Below is a small trained network, with its code and all its weights. Each question gives an input and a class and asks what happens when units are switched off, that is, made to give their printed mean instead of their output.

import numpy as np


def w(rows, s, z=0):
    codes = np.array(rows[::2]) - 128.0
    scale = np.full(codes.shape[1], s)
    scale[-1] = z or s
    return codes * scale


def f(y):
    return np.maximum(y, 0)


def log_softmax(a):
    a = a - a.max(-1, keepdims=True)
    return a - np.log(np.exp(a).sum(-1, keepdims=True))


def net(x, mask):
    res = np.array(x, float).reshape(1, 7) / 4 @ E
    y = f(res @ A[0][:, :-1].T + A[0][:, -1])
    res = res + np.where(mask, y, B[0][:, -1]) @ B[0][:, :-1]
    return log_softmax(res[-1] @ U[:, :-1].T + U[:, -1])


A, B = {}, {}
E = w([
[134,132,127,130,124,129,134,127,131,129,120],'x0',
[93,130,97,180,247,109,78,98,227,172,97],'x1',
[205,101,154,72,124,75,51,189,175,58,102],'x2',
[180,251,111,144,159,170,106,179,133,152,184],'x3',
[121,130,127,132,128,122,128,137,126,128,126],'x4',
[127,129,126,128,125,129,134,130,132,128,126],'x5',
[132,124,133,127,132,129,125,126,125,132,131],'x6',
],0.012)
A[0] = w([
[64,148,115,184,166,159,139,79,154,158,135,135],'n1',
[174,124,154,69,62,116,103,180,107,72,139,137],'n2',
[133,132,147,124,127,128,135,120,126,135,148,120],'n3',
[123,134,126,126,83,151,192,122,37,136,165,191],'n4',
[78,17,148,122,110,93,141,64,116,101,62,253],'n5',
[104,143,128,138,92,158,180,108,45,134,154,186],'n6',
[182,110,153,69,78,88,130,157,100,81,137,177],'n7',
[111,133,125,129,113,166,168,110,63,133,146,172],'n8',
[166,115,122,127,185,77,45,159,243,102,66,45],'n9',
[95,133,111,139,138,129,142,100,145,158,119,115],'n10',
[170,233,106,135,140,166,101,177,133,149,182,139],'n11',
[179,255,121,144,147,169,103,176,131,142,184,142],'n12',
[73,147,109,178,155,132,134,73,147,182,129,135],'n13',
[114,141,135,134,93,158,179,113,69,141,142,173],'n14',
[92,139,123,161,168,133,140,65,143,172,120,171],'n15',
[168,125,172,64,75,119,121,198,99,61,137,135],'n16',
],0.0092,0.0063)
B[0] = w([
[70,135,80,178,185,170,194,83,87,194,135,192],'n1',
[172,84,86,162,146,160,172,166,66,67,109,211],'n2',
[127,119,122,127,135,135,92,147,119,123,125,134],'n3',
[133,191,212,60,90,88,58,162,204,105,153,211],'n4',
[55,71,87,82,20,53,136,38,155,93,2,252],'n5',
[73,187,185,58,116,96,45,132,198,120,152,204],'n6',
[138,101,114,118,128,101,155,166,78,66,80,214],'n7',
[88,175,168,92,75,98,54,110,197,113,151,185],'n8',
[65,227,239,32,86,80,22,146,207,106,169,205],'n9',
[132,110,106,162,126,126,143,103,141,144,120,158],'n10',
[168,154,155,164,227,245,112,193,103,129,222,203],'n11',
[144,173,159,163,208,219,113,179,93,170,185,213],'n12',
[114,93,76,195,170,177,180,55,88,178,111,191],'n13',
[75,161,178,87,116,117,79,145,192,115,143,190],'n14',
[85,82,75,163,115,136,149,54,142,186,110,189],'n15',
[200,65,59,185,156,156,195,183,59,68,123,216],'n16',
],0.0077,0.018)
U = w([
[76,159,185,34,47,52,47,98,236,94,84,162],'0',
[130,245,224,88,147,165,34,180,206,134,214,195],'1',
[97,48,36,185,103,137,218,45,152,183,58,109],'2',
[121,161,85,217,207,214,191,105,31,204,157,76],'3',
[163,38,73,109,92,105,201,147,40,59,22,160],'4',
[254,105,113,192,168,205,178,200,40,84,161,5],'5',
],0.0066,0.0015)

Each question gives the input, the list of numbers given to net, and the class t.
The units are the neurons (one row each of A and B). Each row of codes is followed by its name. A weight is (code - 128) times the scale printed after its matrix; where a second scale follows, it is the last column's (A, B and U).
mask holds one flag per neuron, in row order. A switched-off neuron (its flag False) gives its mean, the last column of its row in B, instead of its output. The means were averaged over made-up inputs and are rounded, as every weight is.
A unit's drop is (log p(t) with every unit on - log p(t) with that unit switched off) / (log p(t) with every unit on - log p(t) with every unit switched off).
The circuit of an input: a set's keep is (log p(t) with only the set's units on - log p(t) with every unit switched off) / (log p(t) with every unit on - log p(t) with every unit switched off). Starting from the 12 units with the biggest drops (on a tie, the unit counted first), units are removed one at a time, each time the one whose removal leaves the highest keep (on an exact tie, the one counted first), for as long as the keep stays at least 0.8.
circuit, biggest first: the units of the circuit, biggest drop first
top k neurons: the k neurons with the biggest drops, biggest first
drop of u: that unit's drop, to one decimal
input [-4,1,5,1,0,-3,-2], class 1: circuit, biggest first -> (n5)
input [7,2,0,1,-7,7,2], class 3: circuit, biggest first -> (n5, n4)
input [5,-5,3,0,-7,6,8], class 4: top 2 neurons -> (n11, n12)
input [2,1,-7,0,-4,-8,6], class 2: top 2 neurons -> (n9, n13)
input [2,1,-6,0,0,-8,-5], class 2: top 3 neurons -> (n9, n13, n1)
input [-2,3,8,2,-4,1,-7], class 1: top 2 neurons -> (n9, n5)
input [-4,1,-2,-2,8,-4,-4], class 2: top 2 neurons -> (n9, n4)
input [7,1,-1,-3,-6,-1,8], class 2: top 2 neurons -> (n9, n4)
input [-1,-7,2,2,-4,-5,-3], class 5: top 2 neurons -> (n16, n5)
input [8,0,-7,4,0,8,-1], class 1: top 2 neurons -> (n6, n4)
input [1,-7,4,1,-8,-2,-7], class 5: top 2 neurons -> (n5, n16)
input [-5,5,0,-1,-6,-3,1], class 2: top 2 neurons -> (n4, n6)
input [-1,6,0,6,3,1,-4], class 3: drop of n4 -> 0.3
input [7,-7,2,5,-3,-8,-4], class 5: circuit, biggest first -> (n16)
input [7,-5,5,1,1,2,-5], class 5: drop of n5 -> 0.6
input [-3,-5,-7,1,8,0,-6], class 1: drop of n5 -> 1.7
